Below are the code and all the weights of a small trained network. Each question names an input and a class and asks about switching units off, where a switched-off unit gives its printed mean instead of its output.

import numpy as np


def w(rows, s, z=0):
    codes = np.array(rows[::2]) - 128.0
    scale = np.full(codes.shape[1], s)
    scale[-1] = z or s
    return codes * scale


def f(y):
    return y / 2 * (1 + np.tanh(0.7978845608 * (y + 0.044715 * y**3)))


def log_softmax(a):
    a = a - a.max(-1, keepdims=True)
    return a - np.log(np.exp(a).sum(-1, keepdims=True))


def net(x, mask):
    res = np.array(x, float).reshape(1, 7) / 4 @ E
    y = f(res @ A[0][:, :-1].T + A[0][:, -1])
    res = res + np.where(mask, y, B[0][:, -1]) @ B[0][:, :-1]
    return log_softmax(res[-1] @ U[:, :-1].T + U[:, -1])


A, B = {}, {}
E = w([
[72,196,176,183,82,43],'x0',
[166,197,90,21,110,56],'x1',
[87,66,156,175,109,172],'x2',
[95,108,148,127,73,47],'x3',
[116,170,255,119,231,155],'x4',
[241,82,166,166,71,112],'x5',
[103,151,40,50,48,169],'x6',
],0.0076)
A[0] = w([
[144,137,176,142,147,178,222],'n0',
[80,104,154,144,144,124,237],'n1',
[76,144,113,128,132,172,142],'n2',
[141,88,164,253,114,60,227],'n3',
[84,136,128,132,169,190,255],'n4',
[195,108,104,97,99,99,212],'n5',
[194,159,114,150,130,123,157],'n6',
[179,103,114,151,151,160,181],'n7',
[166,126,165,143,113,102,136],'n8',
[132,103,92,111,97,88,151],'n9',
[110,147,123,186,126,149,88],'n10',
[108,119,88,75,160,179,225],'n11',
[47,141,118,134,103,90,193],'n12',
[163,140,136,81,132,143,94],'n13',
[182,104,108,100,108,81,199],'n14',
[96,173,118,109,148,163,207],'n15',
[204,123,125,93,64,107,212],'n16',
[143,114,126,96,122,55,185],'n17',
[166,95,157,158,140,116,206],'n18',
[134,131,158,107,106,115,123],'n19',
[94,123,194,120,131,59,180],'n20',
[163,160,85,86,111,119,176],'n21',
],0.016,0.0039)
B[0] = w([
[122,183,211,143,168,181,195],'n0',
[65,100,193,140,199,112,190],'n1',
[84,107,159,6,168,156,171],'n2',
[153,101,212,212,173,148,253],'n3',
[39,164,191,62,194,195,211],'n4',
[236,180,77,131,49,139,206],'n5',
[163,173,128,175,99,173,161],'n6',
[125,196,110,219,89,195,178],'n7',
[193,90,187,144,175,202,165],'n8',
[199,170,68,88,87,75,188],'n9',
[86,133,121,111,189,164,153],'n10',
[99,199,1,29,89,197,210],'n11',
[107,82,178,69,157,36,198],'n12',
[114,156,56,124,54,120,156],'n13',
[194,179,54,190,71,91,196],'n14',
[36,80,50,70,143,154,182],'n15',
[219,191,70,139,91,95,218],'n16',
[133,106,110,137,112,82,185],'n17',
[193,110,234,229,134,184,185],'n18',
[136,120,94,118,115,89,142],'n19',
[98,123,213,125,167,20,204],'n20',
[166,228,55,101,70,64,201],'n21',
],0.0077,0.014)
U = w([
[119,117,177,91,157,2,207],'0',
[32,193,114,23,161,210,7],'1',
[236,207,62,87,57,93,173],'2',
[180,128,223,189,188,160,64],'3',
],0.0091,0.0016)

Each question gives the input, the list of numbers given to net, and the class t.
The units are the neurons (one row each of A and B). Each row of codes is followed by its name. A weight is (code - 128) times the scale printed after its matrix; where a second scale follows, it is the last column's (A, B and U).
mask holds one flag per neuron, in row order. A switched-off neuron (its flag False) gives its mean, the last column of its row in B, instead of its output. The means were averaged over made-up inputs and are rounded, as every weight is.
A unit's drop is (log p(t) with every unit on - log p(t) with that unit switched off) / (log p(t) with every unit on - log p(t) with every unit switched off).
The circuit of an input: a set's keep is (log p(t) with only the set's units on - log p(t) with every unit switched off) / (log p(t) with every unit on - log p(t) with every unit switched off). Starting from the 12 units with the biggest drops (on a tie, the unit counted first), units are removed one at a time, each time the one whose removal leaves the highest keep (on an exact tie, the one counted first), for as long as the keep stays at least 0.8.
units of the circuit, in order: the units of the circuit, biggest drop first
k most important neurons: the k neurons with the biggest drops, biggest first
drop when u is switched off: that unit's drop, to one decimal
input [-5,-6,5,8,7,1,5], class 1: units of the circuit, in order : [n4]
input [1,5,-6,-1,-2,-6,-7], class 0: 2 most important neurons : [n16; n5]
input [-6,-8,0,4,-8,7,-1], class 3: 3 most important neurons : [n3; n18; n11]
input [3,1,-3,-5,-3,-4,6], class 1: 3 most important neurons : [n15; n2; n14]
input [4,-4,8,-7,-1,-3,-2], class 1: 3 most important neurons : [n4; n2; n10]
input [4,-7,6,-3,2,-6,-2], class 1: 2 most important neurons : [n4; n2]
input [7,2,8,0,1,-7,0], class 0: 3 most important neurons : [n12; n11; n20]
input [6,-2,5,5,-8,-3,4], class 0: drop when n12 is switched off : 0.1
input [-1,1,6,-6,-5,1,-3], class 3: drop when n21 is switched off : 0.1
input [3,4,-6,5,7,-7,1], class 0: drop when n20 is switched off : 0.3
input [6,4,6,-1,5,-8,-7], class 0: drop when n20 is switched off : 0.8
